Here is a tiny trained network, its code and every weight. The questions are about switching its units off for an input and a class, where a switched-off unit gives its printed mean instead of its output.

import numpy as np


def w(rows, s, z=0):
    codes = np.array(rows[::2]) - 128.0
    scale = np.full(codes.shape[1], s)
    scale[-1] = z or s
    return codes * scale


def f(y):
    return np.maximum(y, 0)


def log_softmax(a):
    a = a - a.max(-1, keepdims=True)
    return a - np.log(np.exp(a).sum(-1, keepdims=True))


def net(x, mask):
    res = np.array(x, float).reshape(1, 5) / 4 @ E
    y = f(res @ A[0][:, :-1].T + A[0][:, -1])
    res = res + np.where(mask, y, B[0][:, -1]) @ B[0][:, :-1]
    return log_softmax(res[-1] @ U[:, :-1].T + U[:, -1])


A, B = {}, {}
E = w([
[13,86,120,110,195,127,95,176,124,61],'x0',
[108,172,130,47,142,105,36,139,47,154],'x1',
[156,52,133,109,54,138,158,158,37,109],'x2',
[140,129,128,180,125,171,119,175,141,189],'x3',
[164,157,11,149,151,47,131,185,167,114],'x4',
],0.012)
A[0] = w([
[113,194,180,123,161,101,97,118,226,143,168],'N1',
[142,177,83,131,106,54,120,180,111,152,28],'N2',
[84,168,236,82,85,166,109,98,103,188,131],'N3',
[131,105,43,176,125,2,153,184,159,126,9],'N4',
[123,148,103,38,113,93,6,99,74,201,4],'N5',
[137,142,95,78,133,105,129,33,106,59,160],'N6',
[209,185,117,148,93,107,147,66,98,223,147],'N7',
],0.0089,0.0031)
B[0] = w([
[136,141,185,65,103,21,212,181,132,239,213],'N1',
[217,198,195,117,121,206,50,129,135,61,191],'N2',
[141,172,160,50,184,92,96,207,250,40,247],'N3',
[127,82,231,156,152,154,133,127,197,155,233],'N4',
[46,75,196,90,59,178,233,1,122,172,244],'N5',
[112,202,113,163,131,171,142,226,63,64,194],'N6',
[112,109,148,219,215,125,163,159,16,115,249],'N7',
],0.0086,0.012)
U = w([
[119,103,139,130,114,158,216,20,170,168,110],'0',
[118,197,136,140,138,139,116,188,113,140,233],'1',
[195,201,174,120,167,165,56,114,185,108,3],'2',
[97,119,123,136,245,98,113,127,77,149,171],'3',
[163,108,141,84,65,57,145,188,101,189,163],'4',
[150,177,45,113,136,114,90,117,120,183,174],'5',
[161,185,23,143,39,78,2,33,159,173,11],'6',
],0.0093,0.0051)

Each question gives the input, the list of numbers given to net, and the class t.
The units are the neurons (one row each of A and B). Each row of codes is followed by its name. A weight is (code - 128) times the scale printed after its matrix; where a second scale follows, it is the last column's (A, B and U).
mask holds one flag per neuron, in row order. A switched-off neuron (its flag False) gives its mean, the last column of its row in B, instead of its output. The means were averaged over made-up inputs and are rounded, as every weight is.
A unit's drop is (log p(t) with every unit on - log p(t) with that unit switched off) / (log p(t) with every unit on - log p(t) with every unit switched off).
The circuit of an input: a set's keep is (log p(t) with only the set's units on - log p(t) with every unit switched off) / (log p(t) with every unit on - log p(t) with every unit switched off). Starting from all 7 units, units are removed one at a time, each time the one whose removal leaves the highest keep (on an exact tie, the one counted first), for as long as the keep stays at least 0.8.
units of the circuit, in order: the units of the circuit, biggest drop first
k most important neurons: the k neurons with the biggest drops, biggest first
drop when u is switched off: that unit's drop, to one decimal
input [6,-8,3,8,6], class 0: units of the circuit, in order => (N4)
input [-2,-3,0,1,4], class 2: units of the circuit, in order => (N5; N4)
input [-2,-4,-5,-4,-5], class 2: 2 most important neurons => (N5; N3)
input [0,-4,-7,-1,6], class 4: 2 most important neurons => (N1; N5)
input [0,-2,6,1,7], class 2: units of the circuit, in order => (N2; N4)
input [-6,-3,0,1,-5], class 3: units of the circuit, in order => (N7; N5)
input [3,1,5,-3,8], class 2: 2 most important neurons => (N2; N4)
input [5,-5,-6,-2,3], class 4: 2 most important neurons => (N1; N5)
input [-5,-2,0,1,8], class 2: 3 most important neurons => (N2; N4; N5)
input [4,1,-6,5,-2], class 4: units of the circuit, in order => (N1; N7)
input [4,4,-6,5,0], class 4: 2 most important neurons => (N1; N7)
input [-7,-1,3,7,-4], class 1: 3 most important neurons => (N7; N3; N5)
input [-5,0,3,2,1], class 3: units of the circuit, in order => (N7; N1)
input [-1,-2,-4,-6,1], class 1: most important neuron => (N5)
input [-1,-6,-3,-5,8], class 2: units of the circuit, in order => (N5; N4)
input [-5,8,-6,8,-2], class 0: 2 most important neurons => (N5; N6)
input [5,0,-6,-6,-3], class 1: units of the circuit, in order => (N6; N7; N1)
input [1,-6,-8,-7,-5], class 4: units of the circuit, in order => (N1; N5)
input [2,0,-6,-1,5], class 4: 2 most important neurons => (N1; N3)
input [2,-2,-7,-4,8], class 2: units of the circuit, in order => (N2)
input [-8,-6,8,4,-1], class 3: 3 most important neurons => (N7; N5; N1)
input [-5,-3,2,0,4], class 3: 3 most important neurons => (N7; N5; N3)
input [8,8,-5,8,8], class 0: 2 most important neurons => (N5; N3)
input [-4,2,-3,-7,3], class 1: 2 most important neurons => (N6; N2)
input [-8,5,3,0,2], class 3: drop when N1 is switched off => 0.1
input [5,4,-1,-7,-5], class 1: drop when N6 is switched off => 1.1
input [6,-7,-8,-7,2], class 4: drop when N5 is switched off => 0.3
